How the units are linked:
QL w HG
QL t HJ
QL a FH
QL y ZL
QL g GG
QL p NL
DQ w HR
DQ t NQ
DQ a DR
DQ y QF
DQ g GM
DQ p ZN
JZ w GG
JZ t ML
JZ a QF
JZ y DR
JZ g HG
JZ p TD
JR w ZN
JR t MD
JR a SD
JR y LC
JR g HM
JR p HR
LC w BQ
LC t ZT
LC a CH
LC y JR
LC g JT
HG w QL
HG t HQ
HG a RZ
HG y BB
HG g JZ
HG p SG
NT w GM
NT t NC
NT a ZL
NT y FH
NT g HR
NT p HM
BP w HD
BP t MJ
BP a HM
BP y NL
BP g SD
BP p ZL
ZT w PZ
ZT t LC
ZT a NJ
ZT y MD
ZT g MQ
ZT p DH
GG w JZ
GG t CR
GG y GS
GG g QL
GG p CH
FQ w PM
FQ t ZL
FQ a NC
FQ y HJ
FQ g HT
FQ p MJ
MH w LS
MH t SG
MH a BF
MH y FG
MH g RR
MH p HQ
QJ w NC
QJ t GM
QJ a PM
QJ y JH
QJ g NQ
QJ p QD
HQ w HJ
HQ t HG
HQ a JH
HQ y PM
HQ g ML
HQ p MH
CR w ML
CR t GG
CR a DH
CR y HT
CR g HJ
CR p NJ
CH w TD
CH t NJ
CH a LC
CH y SD
CH g NL
CH p GG
QN w DM
QN t DP
QN a DT
QN y RR
QN g FG
QN p PG
PM w FQ
PM t BB
PM a QJ
PM y HQ
PM g PG
PM p FG
HR w DQ
HR t DL
HR a GS
HR g NT
HR p JR
RZ w FH
RZ t JH
RZ a HG
RZ y GM
RZ g QF
RZ p SQ
PG w HT
PG t DR
PG a NQ
PG y ML
PG g PM
PG p QN
FF w JH
FF t FH
FF a HJ
FF y NC
FF g DH
FF p MQ
MJ w FG
MJ t BP
MJ a MT
MJ y LS
MJ g DM
MJ p FQ
BF w MQ
BF t SQ
BF a MH
BF y QD
BF g PZ
BF p JH
ZN w JR
ZN t DT
ZN a DP
ZN y BQ
ZN g GL
ZN p DQ
FH w RZ
FH t FF
FH a QL
FH y NT
FH p JT
RR w NJ
RR t TD
RR a PZ
RR y QN
RR g MH
RR p ML
MD w DT
MD t JR
MD a DM
MD y ZT
MD g MT
MD p DL
BQ w LC
BQ t PZ
BQ a TD
BQ y ZN
BQ g SQ
BQ p QF
NC w QJ
NC t NT
NC a FQ
NC y FF
NC g DL
NC p MT
QD w MT
QD t GL
QD a FG
QD y BF
QD g DT
QD p QJ
GM w NT
GM t QJ
GM a BB
GM y RZ
GM g DQ
GM p GL
HD w BP
HD t FG
HD a GL
HD y SG
HD g DP
HD p BB
NJ w RR
NJ t CH
NJ a ZT
NJ y DM
NJ g LS
NJ p CR
SG w NL
SG t MH
SG a SQ
SG y HD
SG g TD
SG p HG
NQ w DL
NQ t DQ
NQ a PG
NQ y LH
NQ g QJ
NQ p DT
DT w MD
DT t ZN
DT a QN
DT y PZ
DT g QD
DT p NQ
JT w SQ
JT t MQ
JT a NL
JT y HM
JT g LC
JT p FH
LH w DH
LH t QF
LH a ML
LH y NQ
LH g JH
LH p PZ
ML w CR
ML t JZ
ML a LH
ML y PG
ML g HQ
ML p RR
FG w MJ
FG t HD
FG a QD
FG y MH
FG g QN
FG p PM
PZ w ZT
PZ t BQ
PZ a RR
PZ y DT
PZ g BF
PZ p LH
JH w FF
JH t RZ
JH a HQ
JH y QJ
JH g LH
JH p BF
LS w MH
LS t NL
LS a MQ
LS y MJ
LS g NJ
LS p HJ
HM w GL
HM t MT
HM a BP
HM y JT
HM g JR
HM p NT
SQ w JT
SQ t BF
SQ a SG
SQ y GL
SQ g BQ
SQ p RZ
DH w LH
DH a CR
DH y DL
DH g FF
DH p ZT
NL w SG
NL t LS
NL a JT
NL y BP
NL g CH
NL p QL
MQ w BF
MQ t JT
MQ a LS
MQ y MT
MQ g ZT
MQ p FF
BB w ZL
BB t PM
BB a GM
BB y HG
BB g DR
BB p HD
SD w DP
SD t DM
SD a JR
SD y CH
SD g BP
SD p GS
HJ w HQ
HJ t QL
HJ a FF
HJ y FQ
HJ g CR
HJ p LS
QF t LH
QF a JZ
QF y DQ
QF g RZ
QF p BQ
HT w PG
HT t GS
HT a DL
HT y CR
HT g FQ
HT p DM
TD w CH
TD t RR
TD a BQ
TD y DP
TD g SG
TD p JZ
GL w HM
GL t QD
GL a HD
GL y SQ
GL g ZN
GL p GM
MT w QD
MT t HM
MT a MJ
MT y MQ
MT g MD
MT p NC
GS w DR
GS t HT
GS a HR
GS y GG
GS g ZL
GS p SD
DP w SD
DP t QN
DP a ZN
DP y TD
DP g HD
DP p DR
DR w GS
DR t PG
DR a DQ
DR y JZ
DR g BB
DR p DP
ZL w BB
ZL t FQ
ZL a NT
ZL y QL
ZL g GS
ZL p BP
DM w QN
DM t SD
DM a MD
DM y NJ
DM g MJ
DM p HT
DL w NQ
DL t HR
DL a HT
DL y DH
DL g NC
DL p MD

In the rows, zero is written as 59.

The rows follow the links: the fewer symbols apart two units are, the more alike their rows tend to be.

Each row is also shifted at random along 6 hidden directions that mean nothing.

Some units, each with a row of numbers:
DL: [49,55,62,55,56,63,51,45,59,58,60,55,53,56,64,65,67,54,62,62,61,54,54,59,59,59,60,58,50,53,64,63,51,74,64,52,60,57,63,57,67,51,69,58,63,49,62,55,57,53,54,59,64,60,65]
DM: [57,55,58,63,55,55,63,58,51,59,58,62,56,59,61,53,57,57,56,64,56,58,55,57,63,57,61,57,57,50,60,63,52,61,58,59,58,56,56,60,65,60,58,66,64,61,56,57,53,63,57,59,52,52,62]
MQ: [38,63,52,52,56,52,60,66,57,55,65,55,52,60,68,71,61,60,52,53,70,57,69,77,56,54,65,54,65,64,63,57,61,54,51,65,51,64,63,56,48,52,40,63,58,57,50,62,56,60,60,64,62,64,57]
NC: [42,60,61,56,54,59,56,47,66,60,60,54,56,50,59,53,67,48,66,65,63,49,61,55,55,72,54,62,45,46,62,65,57,68,65,55,58,58,50,57,64,57,65,54,55,52,65,60,65,53,62,44,65,55,61]
HD: [87,57,67,70,70,61,74,58,45,52,63,60,60,72,53,54,53,55,60,59,55,57,56,58,69,50,64,57,65,65,57,48,63,57,50,62,64,61,55,61,57,68,72,52,61,70,60,59,50,59,53,49,46,53,60]
HT: [46,56,66,68,44,53,66,50,54,80,63,54,59,53,71,46,65,68,47,71,49,58,58,47,66,47,58,64,52,61,57,53,72,59,64,48,56,62,54,55,63,49,52,55,55,62,53,60,62,57,58,62,44,62,59]
QD: [69,64,53,62,64,56,64,63,56,59,61,54,56,65,55,60,51,52,58,47,65,50,59,65,58,64,64,58,64,65,63,59,57,63,51,61,54,64,56,63,55,60,53,64,61,63,61,69,50,55,62,52,54,60,66]
LS: [69,59,54,58,58,52,66,59,57,64,60,64,56,61,54,55,54,55,58,68,61,57,54,58,59,64,65,62,64,56,54,55,61,51,57,66,59,65,51,63,54,60,58,70,57,62,58,66,53,68,59,60,53,53,59]
JT: [63,58,60,53,57,64,52,52,67,48,58,60,58,56,66,57,65,56,68,61,66,55,60,61,55,62,56,52,55,50,59,61,56,55,60,60,61,56,54,59,62,64,68,49,57,48,63,60,65,57,53,54,79,54,56]
QF: [68,62,55,54,65,64,45,61,69,50,52,66,61,59,53,62,64,60,72,58,62,58,62,53,51,71,52,63,57,50,60,67,47,67,65,56,65,55,57,61,65,65,71,57,57,55,67,50,65,57,64,50,79,58,61]
ML: [95,55,63,64,64,59,61,57,59,61,61,64,53,60,48,62,61,60,62,70,54,53,52,54,58,57,63,68,65,65,64,54,52,63,59,59,62,62,60,58,58,60,68,74,59,63,64,58,47,62,63,63,53,57,62]
SD: [70,56,63,57,68,62,62,59,47,54,54,65,64,71,54,69,49,59,57,58,58,69,47,60,64,59,71,52,66,61,55,59,51,56,58,65,68,59,67,72,63,62,71,63,71,60,65,59,59,65,50,67,56,53,64]
PG: [57,58,56,61,66,57,61,61,56,62,52,63,59,62,42,53,58,58,63,66,54,54,53,45,57,67,58,65,58,50,59,65,53,70,59,59,65,57,51,63,64,62,67,65,62,69,64,56,55,61,61,49,49,54,65]
CH: [86,56,62,60,50,56,66,61,57,62,59,63,61,57,69,51,63,66,55,65,54,64,62,56,61,52,58,56,59,56,53,58,65,53,61,59,58,57,51,56,60,61,54,58,57,64,55,57,64,61,61,62,59,57,56]
RR: [80,56,59,58,65,58,57,52,54,56,58,61,53,66,54,67,54,62,64,67,58,56,48,56,59,51,67,58,67,61,65,56,53,57,49,65,59,61,60,64,61,61,69,73,62,64,61,56,47,65,58,71,51,59,56]
FQ: [62,58,63,62,68,56,65,52,50,63,63,58,54,62,52,64,52,53,52,69,58,60,43,59,65,58,71,60,62,68,54,49,62,62,61,65,64,65,63,67,54,56,70,66,65,62,63,66,55,65,53,66,45,54,64]
NT: [60,61,58,55,58,58,50,62,63,56,63,52,63,49,65,65,66,54,61,52,62,62,66,72,54,64,52,56,54,51,64,66,57,58,68,59,55,50,65,56,62,54,50,49,63,49,57,52,72,53,54,57,67,56,61]
HG: [56,61,62,64,66,54,63,69,57,56,66,61,65,54,55,61,63,62,59,59,58,64,66,62,60,53,58,67,63,62,57,49,67,56,61,65,60,55,59,50,56,65,59,55,54,67,52,45,56,64,61,52,58,58,54]
GS: [65,58,64,62,59,58,61,60,58,58,56,63,67,55,62,53,65,59,60,64,54,65,60,57,62,56,57,60,54,47,56,63,57,62,67,59,63,51,54,55,71,60,64,52,62,59,57,46,66,59,55,48,55,51,61]
DR: [56,52,65,63,57,65,43,50,68,64,54,57,64,48,59,52,65,64,65,64,44,67,57,54,54,54,45,61,51,49,61,71,62,59,65,53,58,45,64,57,71,60,67,45,58,50,61,47,69,58,52,62,58,57,55]
SQ: [53,64,63,61,57,60,63,60,59,45,66,56,59,59,68,66,62,64,62,52,65,59,70,70,57,45,57,53,62,64,61,51,64,58,53,61,57,60,58,52,57,61,59,43,52,59,51,53,56,57,56,56,65,65,50]
GG: [78,56,63,61,53,59,65,64,56,74,61,64,64,61,62,57,59,69,49,62,54,67,62,53,68,54,64,63,66,70,53,52,67,51,67,57,61,62,62,59,55,54,52,65,57,65,59,61,64,60,65,69,57,63,58]
LH: [62,63,61,62,54,58,57,55,61,55,65,56,55,57,63,58,71,61,62,62,64,50,67,57,60,52,59,65,55,59,66,51,57,72,59,50,58,64,52,49,60,59,63,61,54,64,55,51,52,50,68,47,61,67,58]
HQ: [32,54,65,60,69,60,50,51,64,52,64,60,53,56,51,71,65,60,68,74,57,62,53,61,58,51,59,67,58,61,63,48,59,54,56,66,63,58,64,53,58,59,78,63,56,55,65,51,55,67,55,64,55,56,55]

From each start, follow one symbol. Which unit do you reach?
Answer with the unit's name.
start [62,52,55,52,55,59,57,52,62,67,52,68,56,64,55,52,56,61,61,73,59,62,45,41,56,69,61,58,60,53,54,68,55,57,56,61,67,60,56,71,56,62,65,74,57,60,66,67,59,69,61,70,59,55,59]
a ZT
start [68,58,60,64,60,55,60,57,54,64,59,56,56,62,58,56,54,64,56,62,49,58,52,56,59,51,60,57,62,59,65,61,56,57,53,59,56,57,63,60,62,57,58,68,60,56,57,62,52,59,56,69,43,60,57]
y RR
start [66,62,56,61,66,53,65,64,50,47,68,59,55,57,60,64,55,50,55,61,61,60,59,72,60,55,66,58,61,49,66,58,48,56,55,72,56,56,59,55,61,62,53,63,69,60,53,52,52,64,56,54,45,47,63]
g DM
start [62,61,58,62,47,52,65,62,58,74,64,58,60,53,65,49,68,68,52,69,52,56,64,52,64,57,57,66,56,59,57,58,62,58,66,56,58,63,57,54,59,54,46,73,52,64,54,58,57,62,70,66,55,58,57]
p NJ
start [70,63,60,61,60,59,60,62,66,63,60,60,63,59,54,56,62,61,63,51,60,60,62,58,57,64,55,64,57,70,56,55,66,59,60,56,63,63,60,61,52,59,59,57,53,62,61,67,63,55,64,58,69,65,55]
y GM
start [62,62,54,56,47,54,51,64,66,67,64,56,53,47,67,64,69,64,49,54,63,58,68,69,53,59,54,64,56,62,66,66,58,56,67,60,51,59,70,51,54,50,36,73,60,51,55,57,60,54,69,72,67,69,60]
a CR
start [64,58,51,53,69,64,63,69,57,63,50,66,65,68,47,61,41,54,59,53,59,66,48,60,58,78,63,59,65,58,52,70,60,50,58,69,64,58,66,75,57,63,60,65,65,56,69,71,69,65,57,66,59,46,64]
y NL
start [57,61,49,52,61,60,45,59,72,75,54,58,54,58,49,56,56,55,64,56,62,56,53,53,50,80,52,68,57,66,61,69,57,60,62,59,62,66,67,67,52,59,60,71,54,52,69,78,62,62,68,70,69,63,62]
a HQ
start [58,55,58,58,63,60,58,62,63,63,56,64,64,64,54,52,55,61,65,63,54,65,59,51,57,64,52,60,63,56,52,60,63,49,55,62,61,57,50,64,60,67,63,55,51,64,60,62,65,68,59,58,60,56,52]
p HG
start [51,62,55,55,55,61,61,63,57,45,58,64,65,63,69,68,60,62,55,53,67,62,69,61,56,56,65,52,65,56,59,58,58,61,56,62,64,62,52,55,58,62,54,53,61,63,54,55,61,56,61,52,74,62,58]
y JR
start [68,53,63,61,54,60,61,57,59,69,62,59,58,57,69,58,59,66,57,64,51,68,58,64,62,50,59,57,60,64,52,57,68,41,58,65,51,57,68,59,55,59,54,57,54,51,57,63,63,65,53,78,57,60,51]
p QL
start [70,65,62,67,60,60,63,68,54,63,57,54,65,62,60,68,57,64,45,43,59,63,67,66,60,50,60,55,61,72,60,56,64,66,58,55,55,63,68,56,60,50,49,54,64,67,55,62,57,52,64,59,57,71,66]
y QF
start [50,58,54,54,64,65,58,62,57,57,52,64,67,64,55,66,54,55,56,51,66,63,57,53,58,71,63,55,60,57,56,65,55,67,65,56,67,61,58,67,62,57,64,56,67,60,67,62,69,57,58,54,70,58,69]
a GS
start [44,56,51,50,71,63,52,55,68,63,48,57,54,64,39,61,52,47,72,57,63,54,44,48,54,83,59,59,55,58,59,70,55,69,61,60,66,65,61,74,58,58,77,64,60,55,78,72,65,61,60,56,65,57,68]
a PM
